What each symbol does to the states:
q231 bu q516
q231 zu q634
q231 ka q619
q231 ku q223
q231 ru q467
q328 bu q206
q328 zu q114
q328 ka q227
q328 ku q463
q328 ru q337
q169 bu q915
q169 zu q90
q169 ka q221
q169 ku q475
q169 ru q977
q393 bu q135
q393 zu q843
q393 ka q681
q393 ku q144
q393 ru q995
q221 bu q169
q221 zu q672
q221 ka q649
q221 ku q355
q221 ru q915
q37 bu q492
q37 zu q764
q37 ka q753
q37 ku q96
q37 ru q208
q375 bu q357
q375 zu q116
q375 ka q841
q375 ku q805
q375 ru q955
q475 bu q24
q475 zu q349
q475 ka q355
q475 ku q293
q475 ru q649
q363 bu q96
q363 zu q208
q363 ka q732
q363 ku q231
q363 ru q194
q974 bu q555
q974 zu q144
q974 ka q384
q974 ku q427
q974 ru q572
q528 bu q951
q528 zu q363
q528 ka q223
q528 ku q352
q528 ru q619
q970 bu q865
q970 zu q771
q970 ka q18
q970 ku q430
q970 ru q934
q116 bu q223
q116 zu q467
q116 ka q150
q116 ku q397
q116 ru q528
q611 bu q87
q611 zu q886
q611 ka q761
q611 ku q927
q611 ru q147
q144 bu q597
q144 zu q870
q144 ka q617
q144 ku q917
q144 ru q437
q424 bu q368
q424 zu q970
q424 ka q208
q424 ku q753
q424 ru q511
q932 bu q389
q932 zu q24
q932 ka q114
q932 ku q669
q932 ru q293
q103 bu q254
q103 zu q855
q103 ka q938
q103 ku q87
q103 ru q886
q484 bu q126
q484 zu q358
q484 ka q669
q484 ku q206
q484 ru q114
q223 bu q528
q223 zu q732
q223 ka q116
q223 ku q580
q223 ru q951
q467 bu q732
q467 zu q37
q467 ka q516
q467 ku q951
q467 ru q363
q126 bu q114
q126 zu q355
q126 ka q484
q126 ku q337
q126 ru q932
q147 bu q745
q147 zu q165
q147 ka q87
q147 ku q90
q147 ru q938
q87 bu q147
q87 zu q736
q87 ka q611
q87 ku q672
q87 ru q745
q131 bu q598
q131 zu q555
q131 ka q855
q131 ku q165
q131 ru q427
q293 bu q314
q293 zu q221
q293 ka q389
q293 ku q126
q293 ru q358
q11 bu q843
q11 zu q580
q11 ka q805
q11 ku q995
q11 ru q841
q206 bu q337
q206 zu q932
q206 ka q328
q206 ku q771
q206 ru q168
q295 bu q384
q295 zu q189
q295 ka q105
q295 ku q131
q295 ru q974
q634 bu q753
q634 zu q511
q634 ka q194
q634 ku q732
q634 ru q37
q672 bu q90
q672 zu q938
q672 ka q927
q672 ku q977
q672 ru q761
q389 bu q293
q389 zu q649
q389 ka q932
q389 ku q484
q389 ru q314
q355 bu q475
q355 zu q977
q355 ka q358
q355 ku q389
q355 ru q24
q938 bu q103
q938 zu q192
q938 ka q745
q938 ku q611
q938 ru q254
q458 bu q805
q458 zu q955
q458 ka q870
q458 ku q393
q458 ru q11
q870 bu q458
q870 zu q357
q870 ka q995
q870 ku q681
q870 ru q805
q681 bu q393
q681 zu q11
q681 ka q437
q681 ku q617
q681 ru q135
q951 bu q619
q951 zu q96
q951 ka q528
q951 ku q150
q951 ru q231
q168 bu q669
q168 zu q293
q168 ka q337
q168 ku q227
q168 ru q484
q437 bu q681
q437 zu q805
q437 ka q597
q437 ku q189
q437 ru q393
q427 bu q105
q427 zu q917
q427 ka q598
q427 ku q192
q427 ru q295
q349 bu q910
q349 zu q87
q349 ka q977
q349 ku q221
q349 ru q927
q24 bu q649
q24 zu q910
q24 ka q475
q24 ku q314
q24 ru q221
q753 bu q37
q753 zu q430
q753 ka q634
q753 ku q363
q753 ru q492
q194 bu q634
q194 zu q368
q194 ka q96
q194 ku q467
q194 ru q753
q415 bu q189
q415 zu q393
q415 ka q917
q415 ku q974
q415 ru q617
q619 bu q231
q619 zu q194
q619 ka q951
q619 ku q116
q619 ru q516
q917 bu q415
q917 zu q681
q917 ka q572
q917 ku q384
q917 ru q189
q617 bu q144
q617 zu q995
q617 ka q189
q617 ku q572
q617 ru q597
q669 bu q484
q669 zu q314
q669 ka q168
q669 ku q328
q669 ru q126
q384 bu q974
q384 zu q617
q384 ka q295
q384 ku q598
q384 ru q555
q18 bu q970
q18 zu q463
q18 ka q244
q18 ku q511
q18 ru q865
q44 bu q227
q44 zu q484
q44 ka q771
q44 ku q662
q44 ru q328
q764 bu q244
q764 zu q662
q764 ka q430
q764 ku q424
q764 ru q18
q358 bu q355
q358 zu q915
q358 ka q314
q358 ku q932
q358 ru q475
q580 bu q352
q580 zu q619
q580 ka q397
q580 ku q375
q580 ru q150
q995 bu q870
q995 zu q375
q995 ka q135
q995 ku q437
q995 ru q458
q96 bu q194
q96 zu q424
q96 ka q363
q96 ku q516
q96 ru q634
q732 bu q363
q732 zu q492
q732 ka q467
q732 ku q619
q732 ru q96
q254 bu q886
q254 zu q131
q254 ka q103
q254 ku q147
q254 ru q736
q955 bu q397
q955 zu q528
q955 ka q357
q955 ku q843
q955 ru q580
q208 bu q424
q208 zu q18
q208 ka q492
q208 ku q634
q208 ru q368
q114 bu q932
q114 zu q475
q114 ka q126
q114 ku q168
q114 ru q389
q841 bu q375
q841 zu q150
q841 ka q843
q841 ku q458
q841 ru q357
q244 bu q18
q244 zu q233
q244 ka q764
q244 ku q368
q244 ru q970
q555 bu q572
q555 zu q597
q555 ka q974
q555 ku q105
q555 ru q917
q934 bu q829
q934 zu q227
q934 ka q865
q934 ku q244
q934 ru q662
q761 bu q611
q761 zu q254
q761 ka q90
q761 ku q910
q761 ru q87
q662 bu q233
q662 zu q206
q662 ka q829
q662 ku q970
q662 ru q463
q135 bu q995
q135 zu q841
q135 ka q393
q135 ku q597
q135 ru q870
q915 bu q977
q915 zu q761
q915 ka q169
q915 ku q24
q915 ru q349
q150 bu q116
q150 zu q516
q150 ka q352
q150 ku q955
q150 ru q223
q90 bu q761
q90 zu q103
q90 ka q672
q90 ku q349
q90 ru q611
q430 bu q764
q430 zu q829
q430 ka q511
q430 ku q208
q430 ru q244
q511 bu q430
q511 zu q934
q511 ka q368
q511 ku q492
q511 ru q764
q227 bu q328
q227 zu q126
q227 ka q44
q227 ku q233
q227 ru q206
q492 bu q208
q492 zu q244
q492 ka q37
q492 ku q194
q492 ru q424
q771 bu q44
q771 zu q669
q771 ka q463
q771 ku q829
q771 ru q227
q597 bu q437
q597 zu q458
q597 ka q144
q597 ku q415
q597 ru q681
q352 bu q150
q352 zu q231
q352 ka q580
q352 ku q357
q352 ru q116
q105 bu q295
q105 zu q415
q105 ka q427
q105 ku q855
q105 ru q384
q829 bu q662
q829 zu q328
q829 ka q934
q829 ku q18
q829 ru q233
q314 bu q358
q314 zu q169
q314 ka q293
q314 ku q114
q314 ru q355
q33 bu q192
q33 zu q295
q33 ka q165
q33 ku q254
q33 ru q855
q649 bu q221
q649 zu q927
q649 ka q24
q649 ku q358
q649 ru q169
q516 bu q467
q516 zu q753
q516 ka q231
q516 ku q528
q516 ru q732
q805 bu q11
q805 zu q397
q805 ka q458
q805 ku q135
q805 ru q843
q843 bu q841
q843 zu q352
q843 ka q11
q843 ku q870
q843 ru q375
q337 bu q168
q337 zu q389
q337 ka q206
q337 ku q44
q337 ru q669
q855 bu q131
q855 zu q974
q855 ka q192
q855 ku q736
q855 ru q598
q736 bu q165
q736 zu q427
q736 ka q886
q736 ku q938
q736 ru q33
q910 bu q927
q910 zu q147
q910 ka q349
q910 ku q169
q910 ru q672
q397 bu q580
q397 zu q951
q397 ka q955
q397 ku q841
q397 ru q352
q977 bu q349
q977 zu q611
q977 ka q915
q977 ku q649
q977 ru q910
q357 bu q955
q357 zu q223
q357 ka q375
q357 ku q11
q357 ru q397
q463 bu q771
q463 zu q168
q463 ka q233
q463 ku q934
q463 ru q44
q927 bu q672
q927 zu q745
q927 ka q910
q927 ku q915
q927 ru q90
q572 bu q917
q572 zu q437
q572 ka q555
q572 ku q295
q572 ru q415
q189 bu q617
q189 zu q135
q189 ka q415
q189 ku q555
q189 ru q144
q865 bu q934
q865 zu q44
q865 ka q970
q865 ku q764
q865 ru q829
q233 bu q463
q233 zu q337
q233 ka q662
q233 ku q865
q233 ru q771
q745 bu q938
q745 zu q33
q745 ka q147
q745 ku q761
q745 ru q103
q368 bu q511
q368 zu q865
q368 ka q424
q368 ku q37
q368 ru q430
q192 bu q855
q192 zu q384
q192 ka q33
q192 ku q886
q192 ru q131
q886 bu q736
q886 zu q598
q886 ka q254
q886 ku q745
q886 ru q165
q165 bu q33
q165 zu q105
q165 ka q736
q165 ku q103
q165 ru q192
q598 bu q427
q598 zu q572
q598 ka q131
q598 ku q33
q598 ru q105

The rows follow the links: the fewer symbols apart two states are, the more alike their rows tend to be.

Known rows, each with its state:
[-26,32,-16,22,-7,81,29,43,-22,-21,-26,-75,-20,-41,35,-36,-14,6,28,9,12,12,73,41,55,22,-19,8,-7,-19,20,-18,-6,-51,-21,-18,62,35,41,3,-41,-26,39,86,-36,-6,-4,-59,-42,-22,-48,36,-71,-5,-75,-23,-11,29,-53,-39,-32,31,10,21]
state: q910
[2,-67,77,1,-26,-20,-44,-23,55,-43,86,23,-22,6,-14,90,26,-31,0,-41,17,11,15,15,45,-18,-10,8,-6,-22,-9,16,-19,33,43,-46,-38,30,10,-12,1,-13,-9,-82,54,-15,24,-49,67,-2,12,3,48,-9,61,-57,20,-30,3,10,46,-77,-11,-16]
state: q208
[-53,11,-2,-19,36,-67,-7,-67,-15,60,34,-6,17,30,31,10,57,11,25,-54,-44,1,-36,-42,-17,12,6,-34,-6,21,-10,21,-9,84,49,-22,-57,-64,14,-9,39,-31,-48,-33,39,-37,-36,41,84,27,16,-3,54,24,-10,12,24,-33,39,21,-3,48,19,80]
state: q843
[0,48,-21,52,-16,-9,-24,-8,-7,-41,76,7,-9,37,6,-19,-63,-93,65,80,-17,-57,43,12,-25,-3,-17,6,48,0,25,-36,-19,-36,-15,62,36,45,-23,10,-13,-44,-33,-1,1,-3,4,-61,-38,-29,-12,22,-63,-38,-2,19,77,37,-18,11,14,-47,10,-49]
state: q463
[17,59,-27,51,-24,-14,-19,1,2,-46,56,19,-11,34,-8,-39,-66,-73,48,92,-18,-49,15,20,-39,6,-7,5,54,0,26,-34,-11,-49,-2,62,43,47,-34,4,-18,-16,-41,-6,3,14,18,-58,-47,-38,-12,17,-66,-44,7,19,55,44,-9,14,25,-63,-8,-60]
state: q44
[-47,15,-3,7,27,17,-5,-41,18,15,-75,-34,8,-28,4,-27,59,52,-38,-4,-17,29,-25,-31,52,19,-14,-93,-2,12,-39,43,67,21,19,-73,-20,22,46,-19,4,-13,37,10,54,13,2,-10,43,32,-31,-40,50,56,-42,7,-51,-53,10,-13,26,39,-28,92]
state: q437
[0,-64,77,3,-24,-19,-38,-24,46,-44,101,18,-24,12,-8,93,22,-40,15,-44,17,8,27,14,47,-20,-11,17,-9,-26,-11,12,-31,34,42,-40,-36,24,16,-4,3,-16,-11,-78,49,-27,20,-51,68,-3,19,12,43,-9,58,-61,32,-27,-3,10,37,-76,-3,-16]
state: q424
[-41,8,-6,7,34,30,0,-39,18,8,-86,-29,8,-32,3,-27,52,52,-40,1,-14,28,-25,-36,53,11,-17,-91,-8,11,-45,42,72,14,6,-65,-13,29,48,-18,6,-8,49,21,40,13,1,-8,31,30,-28,-47,50,57,-40,12,-58,-53,2,-17,20,41,-29,83]
state: q597
[16,-8,-16,13,43,-39,-26,-56,-20,17,2,62,22,50,-29,9,-14,-62,-5,57,-11,-69,-7,-81,-39,-70,-26,-35,19,33,-25,-3,52,20,-70,64,-38,5,-37,15,57,-21,5,-30,6,-7,-9,39,-6,43,20,-59,58,20,34,66,46,-31,29,18,5,17,33,-17]
state: q223
[25,-49,45,11,-21,-23,-51,-38,67,-50,18,52,-6,9,-50,48,11,-23,-45,23,13,-3,-26,-11,21,-26,-11,-37,19,-5,-35,32,36,10,18,-25,-33,59,-7,-10,10,15,12,-79,62,25,47,-38,32,15,11,-42,64,7,74,-16,-8,-38,15,17,67,-89,-43,-29]
state: q194
[-60,20,2,-2,27,-27,-7,-61,15,31,-18,-32,7,-3,22,-12,67,44,-12,-36,-36,31,-43,-28,29,32,0,-76,-2,14,-30,42,25,58,64,-68,-41,-21,45,-26,17,-22,-11,-16,63,-13,-10,1,81,19,-12,-20,53,45,-28,-2,-27,-47,29,7,21,30,-28,103]
state: q995
[61,6,3,-1,-61,-11,-5,52,29,-42,21,39,-11,-5,-34,-14,-51,7,-15,30,12,15,-44,65,-49,34,38,50,22,-16,30,-16,-34,-50,35,25,34,14,-44,-4,-40,55,-34,-28,-7,41,39,-20,-47,-42,16,20,-51,-50,44,-13,-18,48,-3,12,27,-92,-48,-90]
state: q484
[54,18,-7,9,-56,-15,-8,44,28,-45,17,39,-11,3,-32,-24,-56,-1,-9,48,5,8,-43,57,-53,30,36,37,30,-8,30,-16,-26,-52,28,33,36,20,-46,-2,-41,46,-35,-30,0,44,36,-23,-47,-45,9,20,-55,-47,40,-3,-7,48,-1,15,33,-96,-46,-86]
state: q669
[-42,84,-44,28,-8,49,28,28,-13,-2,-41,-77,-6,-34,36,-83,-9,31,26,25,-24,28,17,42,18,63,4,-22,14,-9,21,-10,-5,-46,25,-25,63,17,34,-10,-47,-17,2,69,-7,11,-7,-45,-31,-31,-52,34,-83,-6,-87,-1,-23,36,-26,-23,-11,32,-15,48]
state: q761
[-14,67,-53,-18,-13,-21,40,32,-18,44,-44,-34,11,-17,24,-80,4,81,-1,-22,-43,43,-75,37,-54,84,53,7,4,8,29,3,-32,-6,61,-7,21,-66,-5,-10,-26,31,-49,39,-16,20,-17,42,-14,-29,-3,28,-51,-11,-45,16,-43,39,16,3,-20,32,-26,35]
state: q254
[14,-31,-18,-32,38,47,33,19,-28,44,-115,1,19,-31,-10,-7,15,47,-54,-17,30,6,8,-37,12,-37,-8,-9,-38,11,-26,9,51,-3,-82,1,-6,-14,4,10,21,21,74,60,-49,4,-15,68,-31,37,2,-44,34,44,-21,35,-52,-21,-6,-25,-43,88,28,19]
state: q974

Each walk starts at a row. The symbols on each line, taken left to right, move it on to the next state.
Answer with the state's row; about right is enough.
new walk
[9,-25,-19,-25,40,57,32,18,-22,35,-117,-8,20,-30,-10,-9,16,45,-57,-7,28,4,9,-43,18,-36,-19,-20,-37,13,-35,15,58,-7,-80,-7,-5,-1,4,6,22,19,81,60,-42,9,-9,61,-30,37,-6,-47,40,49,-22,33,-54,-29,-9,-27,-40,84,24,23]
ru bu zu ka ru ku ku ru: [-23,1,-12,2,33,46,7,-23,10,7,-107,-26,11,-37,-8,-28,42,51,-52,11,1,16,-9,-38,55,-6,-22,-78,-8,14,-43,34,83,3,-26,-52,-9,32,40,-12,10,-2,71,35,19,17,3,2,9,38,-28,-51,45,63,-41,17,-59,-55,1,-22,7,53,-13,67]
ka bu ka ka ka ru zu ru: [-61,18,1,-3,26,-40,-6,-62,14,34,-7,-31,10,1,26,-7,69,44,-4,-45,-48,28,-44,-28,18,35,6,-69,0,16,-26,41,17,70,64,-63,-43,-35,36,-21,16,-24,-21,-22,61,-15,-16,9,84,24,-5,-18,50,34,-26,-2,-14,-49,35,9,21,30,-17,102]
new walk
[0,-4,-19,4,53,-48,-18,-59,-30,36,13,48,22,58,-11,13,-6,-58,13,34,-13,-65,-1,-83,-47,-61,-22,-26,14,34,-16,-5,34,40,-59,63,-43,-23,-32,14,60,-31,-13,-25,-3,-24,-24,54,13,40,24,-43,52,22,25,64,56,-27,30,23,-9,33,44,-5]
ka ru ka zu ka ka bu zu zu ru: [-18,-45,61,10,-12,-11,-25,-22,12,-34,124,-5,-26,23,17,87,6,-74,61,-33,6,-22,72,7,41,-32,-27,36,-8,-27,10,-11,-51,33,18,-10,-17,17,18,9,9,-54,-17,-45,20,-48,-5,-49,52,-2,11,36,9,-22,30,-54,70,-7,-16,5,9,-39,31,-15]
bu ku bu ka ku ru ru: [-7,-63,76,0,-20,-19,-35,-26,36,-34,109,11,-26,14,1,96,24,-45,27,-48,18,0,40,12,45,-25,-18,25,-8,-25,-1,9,-38,35,37,-36,-33,22,20,-1,6,-23,-11,-72,39,-31,13,-48,67,-1,21,17,34,-16,52,-66,37,-21,-4,8,27,-69,7,-12]
new walk
[-13,-3,-18,-7,52,-65,-12,-61,-35,50,30,37,24,58,3,17,11,-49,24,5,-21,-54,-5,-81,-46,-48,-15,-17,5,33,-11,0,13,54,-37,53,-55,-46,-26,11,62,-32,-30,-24,-3,-32,-35,59,28,40,33,-32,53,18,18,56,60,-27,35,23,-18,49,49,14]
bu bu zu ku bu ka ku bu zu: [28,-21,2,24,12,-22,-45,-46,40,-31,-16,64,9,27,-58,16,-15,-43,-42,75,8,-48,-28,-51,-18,-57,-25,-58,35,20,-38,16,75,-4,-44,25,-28,54,-35,-3,33,0,25,-55,37,26,30,-6,-5,28,15,-64,63,19,63,42,9,-42,18,19,50,-47,-21,-36]
ka ka ru ru ru ka ka: [32,-28,20,24,-3,-21,-47,-46,53,-45,-11,64,1,18,-57,23,-9,-30,-49,60,11,-31,-37,-37,-5,-43,-23,-53,30,13,-42,23,70,-5,-22,5,-27,63,-23,-7,25,13,26,-67,55,32,40,-23,12,19,12,-60,63,16,66,24,-3,-42,20,17,63,-65,-35,-37]
new walk
[-3,58,-51,-28,-9,-25,37,38,-21,50,-43,-24,17,-10,26,-69,2,83,-7,-33,-35,43,-76,34,-59,78,54,18,-1,11,31,-2,-35,3,54,-2,17,-78,-9,-9,-21,41,-48,35,-22,18,-12,56,-15,-23,8,31,-45,-17,-42,16,-45,32,24,4,-21,36,-21,29]
ru ku ku ru bu ru ka bu ru bu: [6,30,-43,-45,-2,-26,45,39,-33,61,-50,-7,22,-10,20,-53,5,86,-15,-51,-26,42,-74,24,-64,56,57,36,-18,12,23,1,-35,10,39,8,6,-92,-19,-4,-8,49,-40,33,-35,11,-23,82,-12,-11,19,20,-29,-7,-27,20,-45,30,21,3,-33,47,-11,19]
bu ru bu bu ku ru: [24,-5,-34,-59,15,-10,45,47,-42,72,-66,2,23,-8,10,-28,8,76,-25,-57,1,31,-52,5,-55,20,40,48,-35,15,17,-4,-28,12,-12,22,-5,-91,-23,6,6,55,-11,40,-58,2,-31,108,-25,2,29,5,-5,2,-12,24,-44,19,22,-1,-54,73,17,5]
new walk
[15,-60,67,3,-25,-21,-48,-32,62,-51,63,38,-18,2,-30,81,27,-22,-22,-18,19,13,-9,8,40,-19,-8,-8,3,-18,-24,27,3,25,41,-44,-36,44,6,-12,5,5,2,-88,66,2,35,-45,55,3,17,-15,53,-2,68,-52,8,-37,9,13,60,-87,-30,-17]
ka ka bu ka ka bu zu bu: [-17,-54,67,8,-15,-14,-31,-24,23,-33,122,-1,-26,20,11,90,16,-63,47,-44,12,-11,61,11,45,-32,-23,32,-10,-26,10,-5,-52,31,28,-17,-26,17,20,4,8,-37,-21,-55,22,-45,-3,-49,62,-4,11,32,20,-22,42,-62,64,-11,-13,7,11,-44,24,-10]
ru zu zu bu ku ka ru ru: [46,38,-19,30,-52,-18,-13,28,26,-52,32,34,-10,16,-28,-39,-65,-26,8,72,-9,-13,-34,48,-54,26,21,20,46,-6,27,-22,-21,-55,22,43,41,31,-46,0,-33,30,-39,-20,5,40,35,-37,-56,-46,0,20,-58,-53,26,8,10,51,-2,15,34,-88,-41,-81]
new walk
[2,42,-48,-36,-7,-29,42,37,-29,60,-46,-14,18,-15,23,-62,6,87,-10,-42,-30,45,-76,31,-64,69,54,24,-10,10,26,2,-37,8,49,5,9,-86,-13,-8,-18,45,-48,35,-26,13,-22,70,-14,-22,10,27,-38,-6,-32,21,-43,34,21,5,-29,45,-16,22]
zu bu ka bu bu ka bu zu: [-16,-6,-10,-3,36,50,12,-17,2,14,-113,-24,9,-38,-7,-26,36,50,-58,11,10,14,-1,-40,48,-20,-23,-69,-15,13,-46,29,82,-1,-43,-43,-8,31,33,-8,10,-1,77,46,7,17,5,8,1,34,-28,-53,48,63,-34,25,-60,-48,-6,-23,-3,58,-5,61]
ka ku ku ru ku ku ka zu zu: [-5,-17,-16,-14,37,58,19,-2,-11,25,-119,-14,16,-36,-10,-21,29,45,-59,8,19,8,8,-45,41,-30,-24,-45,-27,13,-40,23,77,-6,-69,-24,-9,16,23,-1,15,7,80,50,-19,16,-4,31,-19,38,-19,-54,42,57,-29,27,-59,-37,-8,-26,-21,71,7,38]
new walk
[-19,-22,42,22,-8,-12,-24,-18,-1,-33,126,-6,-22,33,20,70,-8,-93,73,-15,10,-34,87,0,32,-28,-28,34,5,-18,14,-23,-50,18,0,11,-7,15,10,11,5,-59,-23,-33,7,-52,-10,-56,34,-7,3,42,-7,-31,14,-41,88,3,-21,6,-4,-28,42,-14]
ku bu ru zu ru ku bu bu: [-7,45,-15,51,-8,-5,-21,-13,-9,-39,83,0,-14,38,8,-10,-57,-100,71,75,-16,-58,54,6,-17,-16,-24,6,44,-3,26,-38,-19,-27,-18,58,30,43,-17,12,-7,-51,-34,-8,-4,-17,-2,-64,-31,-23,-20,29,-55,-39,-3,9,82,34,-20,12,11,-39,20,-43]
ru ku zu ka ku ku ru: [-17,26,7,48,-3,-4,-21,-17,-17,-33,104,-4,-21,41,17,20,-43,-109,79,48,-6,-62,80,-2,0,-24,-30,19,27,-6,24,-40,-33,-12,-14,45,20,35,-2,15,-3,-63,-30,-9,-2,-31,-8,-61,-8,-13,-14,32,-42,-36,2,-1,92,28,-20,7,0,-30,37,-31]
new walk
[-27,-1,-8,-14,49,-69,-10,-61,-32,58,42,22,20,54,16,23,25,-36,26,-21,-34,-42,-9,-69,-45,-27,-8,-15,-3,29,-10,6,-3,73,-9,34,-60,-66,-14,8,57,-35,-40,-25,7,-42,-43,62,50,35,32,-17,54,20,11,43,53,-27,42,30,-20,52,45,39]
bu ru bu bu ku ru: [-5,-2,-18,-1,56,-58,-14,-61,-35,44,20,41,26,57,-3,18,0,-54,19,17,-22,-65,-6,-78,-48,-55,-18,-23,10,31,-17,-6,17,47,-45,57,-49,-34,-27,14,63,-32,-22,-27,1,-31,-35,57,17,41,27,-35,56,20,26,60,58,-26,33,21,-14,43,49,8]
ru zu ka ka ku ka zu: [30,-25,14,21,4,-22,-43,-47,44,-33,-12,68,6,23,-59,17,-15,-40,-47,68,11,-40,-34,-43,-4,-47,-27,-59,33,11,-41,22,73,-4,-31,13,-26,60,-28,-2,29,10,21,-61,45,33,35,-10,-1,28,11,-66,60,22,58,34,6,-38,21,18,62,-56,-27,-38]
new walk
[-62,16,-2,-11,29,-46,-6,-64,10,45,4,-25,13,10,27,-3,70,34,4,-49,-46,24,-45,-30,15,29,8,-57,-1,17,-20,33,3,70,66,-51,-50,-47,34,-16,25,-25,-32,-26,62,-24,-20,15,90,21,1,-10,50,33,-20,1,-2,-44,37,12,16,32,-13,94]
ka bu ka ka bu zu: [-34,2,-8,-16,47,-73,-8,-63,-33,61,42,13,21,51,21,18,35,-22,31,-33,-33,-25,-17,-62,-37,-17,-3,-19,-5,27,-7,13,-12,80,7,20,-61,-71,-6,5,55,-34,-44,-33,14,-43,-43,59,58,34,25,-13,51,17,3,35,49,-28,39,25,-19,53,42,52]
ka ka ku bu ru ka: [-57,11,1,-15,35,-63,-5,-62,-7,51,29,-12,13,23,29,7,65,24,20,-55,-44,8,-40,-41,-9,21,11,-39,-5,21,-17,27,-10,81,58,-33,-57,-60,21,-9,37,-31,-46,-34,49,-31,-34,33,87,26,13,-7,50,29,-8,7,16,-36,38,19,5,43,8,87]
